Below are the code and all the weights of a small trained network. Each question names an input and a target symbol and asks about switching units off, where a switched-off unit gives its printed mean instead of its output.

import numpy as np


def w(rows, s, z=0):
    codes = np.array(rows[::2]) - 128.0
    scale = np.full(codes.shape[1], s)
    scale[-1] = z or s
    return codes * scale


def norm(h):
    return h / np.sqrt((h * h).mean(-1, keepdims=True) + 1e-5)


def f(y):
    return y / 2 * (1 + np.tanh(0.7978845608 * (y + 0.044715 * y**3)))


def softmax(a):
    e = np.exp(a - a.max(-1, keepdims=True))
    return e / e.sum(-1, keepdims=True)


def log_softmax(a):
    a = a - a.max(-1, keepdims=True)
    return a - np.log(np.exp(a).sum(-1, keepdims=True))


def net(x, mask):
    ids = ['αγδεζηλμπστψω'.index(c) for c in x.split()]
    T = len(ids)
    res = E[ids] + P[:T]
    q, k, v = (norm(res) @ M[0].T for M in (Q, K, V))
    z = softmax(np.where(np.tri(T) > 0, q @ k.T / 4**0.5, -1e9)) @ v
    res = res + np.where(mask[0], z, O[0][:, -1]) @ O[0][:, :-1]
    y = f(norm(res) @ A[0][:, :-1].T + A[0][:, -1])
    res = res + np.where(mask[1:13], y, B[0][:, -1]) @ B[0][:, :-1]
    return log_softmax(norm(res)[-1] @ U[:, :-1].T + U[:, -1])


Q, K, V, O, A, B = {}, {}, {}, {}, {}, {}
E = w([
[161,209,167,108,140,151,19,160,109],'α',
[172,133,76,198,180,112,134,83,190],'γ',
[172,106,142,195,129,93,66,154,110],'δ',
[201,150,136,51,52,186,80,128,97],'ε',
[149,49,78,73,138,123,153,141,188],'ζ',
[38,128,158,138,18,186,83,49,124],'η',
[204,139,253,97,81,161,154,139,227],'λ',
[102,98,189,85,100,141,97,165,97],'μ',
[100,89,164,89,177,152,94,85,158],'π',
[195,113,121,131,149,95,164,108,59],'σ',
[63,181,118,151,169,161,100,101,138],'τ',
[172,155,206,121,133,204,149,102,130],'ψ',
[139,228,136,77,133,94,102,193,140],'ω',
],0.025)
P = w([
[137,199,252,77,150,47,41,55,143],'0',
[110,172,231,110,183,105,74,88,122],'1',
[127,144,204,123,175,134,77,97,108],'2',
[140,130,182,121,179,156,77,108,106],'3',
[153,131,173,130,181,182,82,133,105],'4',
[151,111,160,147,193,209,91,142,104],'5',
[169,95,148,146,198,220,105,172,92],'6',
[157,86,127,165,215,232,105,195,84],'7',
[171,80,105,161,225,243,109,220,72],'8',
[195,76,94,161,217,254,104,229,82],'9',
],0.0072)
Q[0] = w([
[18,113,27,176,3,4,225,94,113],'head 0',
[76,109,47,120,78,86,214,143,133],'head 0',
[116,139,183,122,60,81,153,66,98],'head 0',
[116,106,69,186,77,97,192,108,116],'head 0',
],0.015)
K[0] = w([
[41,239,231,51,59,114,105,28,132],'head 0',
[95,226,213,37,81,117,128,90,186],'head 0',
[10,109,209,128,130,143,150,72,102],'head 0',
[69,188,193,75,73,151,67,52,169],'head 0',
],0.011)
V[0] = w([
[184,52,54,183,110,86,147,168,197],'head 0',
[35,115,105,56,129,188,124,164,208],'head 0',
[187,176,113,227,105,145,120,3,213],'head 0',
[175,194,47,65,195,102,230,87,125],'head 0',
],0.0058)
O[0] = w([
[230,66,123,133,208,166,121,177,166,135],'head 0',
[147,171,128,60,116,126,82,40,225,11],'head 0',
[76,116,42,213,90,182,124,213,192,137],'head 0',
[88,93,112,117,134,207,254,137,130,150],'head 0',
],0.0084,0.011)
A[0] = w([
[104,130,176,35,113,81,100,82,96,51],'neuron 0',
[114,85,163,87,40,181,68,125,72,179],'neuron 1',
[162,96,166,86,84,174,67,220,141,3],'neuron 2',
[169,150,104,120,163,167,76,122,216,171],'neuron 3',
[206,159,142,183,177,230,136,115,119,81],'neuron 4',
[135,131,82,79,183,125,169,178,87,177],'neuron 5',
[55,218,115,158,195,104,95,105,125,108],'neuron 6',
[124,103,80,26,171,202,242,170,155,162],'neuron 7',
[82,155,126,81,163,78,166,226,115,125],'neuron 8',
[161,164,180,100,239,131,157,180,148,111],'neuron 9',
[68,6,131,94,146,88,130,86,169,120],'neuron 10',
[59,195,157,107,110,212,158,128,133,90],'neuron 11',
],0.011,0.0046)
B[0] = w([
[52,29,98,179,170,83,244,170,115,140],'neuron 0',
[139,201,144,127,238,176,129,164,167,189],'neuron 1',
[42,128,72,105,133,109,160,131,138,172],'neuron 2',
[58,96,61,146,188,125,115,96,178,167],'neuron 3',
[152,62,132,201,102,88,92,153,9,255],'neuron 4',
[167,133,172,188,85,123,145,49,70,238],'neuron 5',
[203,66,59,104,88,159,167,175,118,177],'neuron 6',
[149,137,75,36,114,96,185,32,59,249],'neuron 7',
[47,129,167,147,98,146,57,105,183,169],'neuron 8',
[102,56,117,92,40,144,72,119,95,219],'neuron 9',
[238,124,116,135,122,148,1,77,132,136],'neuron 10',
[250,100,86,145,106,143,112,88,134,191],'neuron 11',
],0.0096,0.0089)
U = w([
[152,205,74,50,181,131,139,169,96,64],'α',
[104,111,40,160,111,164,153,128,144,105],'γ',
[122,144,129,119,137,141,39,197,121,90],'δ',
[29,133,137,83,194,149,161,148,115,63],'ε',
[120,93,116,69,184,143,73,53,139,66],'ζ',
[50,164,100,96,50,79,94,114,126,112],'η',
[112,161,165,152,115,148,131,83,195,185],'λ',
[77,141,155,153,143,75,164,85,112,196],'μ',
[109,91,100,179,218,115,180,94,181,3],'π',
[139,166,186,139,95,203,137,92,87,189],'σ',
[212,173,46,69,101,66,117,102,171,119],'τ',
[248,160,151,161,144,97,85,145,167,54],'ψ',
[142,91,165,83,81,129,168,177,192,212],'ω',
],0.013,0.0054)

Each question gives the input, a string of symbols that net reads in full, and the target symbol t.
The units are the heads (4 rows each of Q, K, V and O) and the neurons (one row each of A and B). Each row of codes is followed by its name. A weight is (code - 128) times the scale printed after its matrix; where a second scale follows, it is the last column's (O, A, B and U).
mask holds one flag per unit, heads first, then neurons. A switched-off unit (its flag False) gives its mean, the last column of its rows in O or B, instead of its output. The means were averaged over made-up inputs and are rounded, as every weight is.
A unit's drop is (log p(t) with every unit on - log p(t) with that unit switched off) / (log p(t) with every unit on - log p(t) with every unit switched off).
The circuit of an input: a set's keep is (log p(t) with only the set's units on - log p(t) with every unit switched off) / (log p(t) with every unit on - log p(t) with every unit switched off). Starting from the 12 units with the biggest drops (on a tie, the unit counted first), units are removed one at a time, each time the one whose removal leaves the highest keep (on an exact tie, the one counted first), for as long as the keep stays at least 0.8.
circuit, biggest first: the units of the circuit, biggest drop first
k most important neurons: the k neurons with the biggest drops, biggest first
drop of u: that unit's drop, to one decimal
input δ δ ψ σ γ τ ω, target γ: most important neuron : [neuron 3]
input ψ ψ γ σ τ δ, target δ: circuit, biggest first : [neuron 5; head 0; neuron 11]
input λ λ δ μ τ τ ζ ω, target ζ: circuit, biggest first : [head 0; neuron 3]
input π τ ω δ ε, target δ: circuit, biggest first : [head 0; neuron 7]
input τ ε δ σ σ μ, target ε: 2 most important neurons : [neuron 1; neuron 2]
input σ δ ψ, target δ: 2 most important neurons : [neuron 5; neuron 7]
input η μ λ μ σ ψ τ τ α ε, target α: 3 most important neurons : [neuron 1; neuron 2; neuron 7]
input σ δ τ, target δ: circuit, biggest first : [head 0; neuron 7]
input λ δ λ ζ μ, target ε: 2 most important neurons : [neuron 0; neuron 2]
input λ ψ σ μ λ σ ε ω, target η: 2 most important neurons : [neuron 8; neuron 9]
input σ ω σ η λ δ τ ζ δ ε, target δ: 2 most important neurons : [neuron 7; neuron 4]
input π γ σ ω, target σ: 3 most important neurons : [neuron 5; neuron 3; neuron 11]
input τ δ α λ μ, target δ: 2 most important neurons : [neuron 7; neuron 3]
input π τ τ, target τ: most important neuron : [neuron 11]
input π λ τ, target γ: 2 most important neurons : [neuron 6; neuron 7]
input τ π η π δ τ, target δ: drop of neuron 7 : 0.2
input ψ ψ δ ζ, target ζ: drop of neuron 11 : 0.1
input σ σ ζ τ α τ τ ζ ψ τ, target ζ: drop of head 0 : 1.2
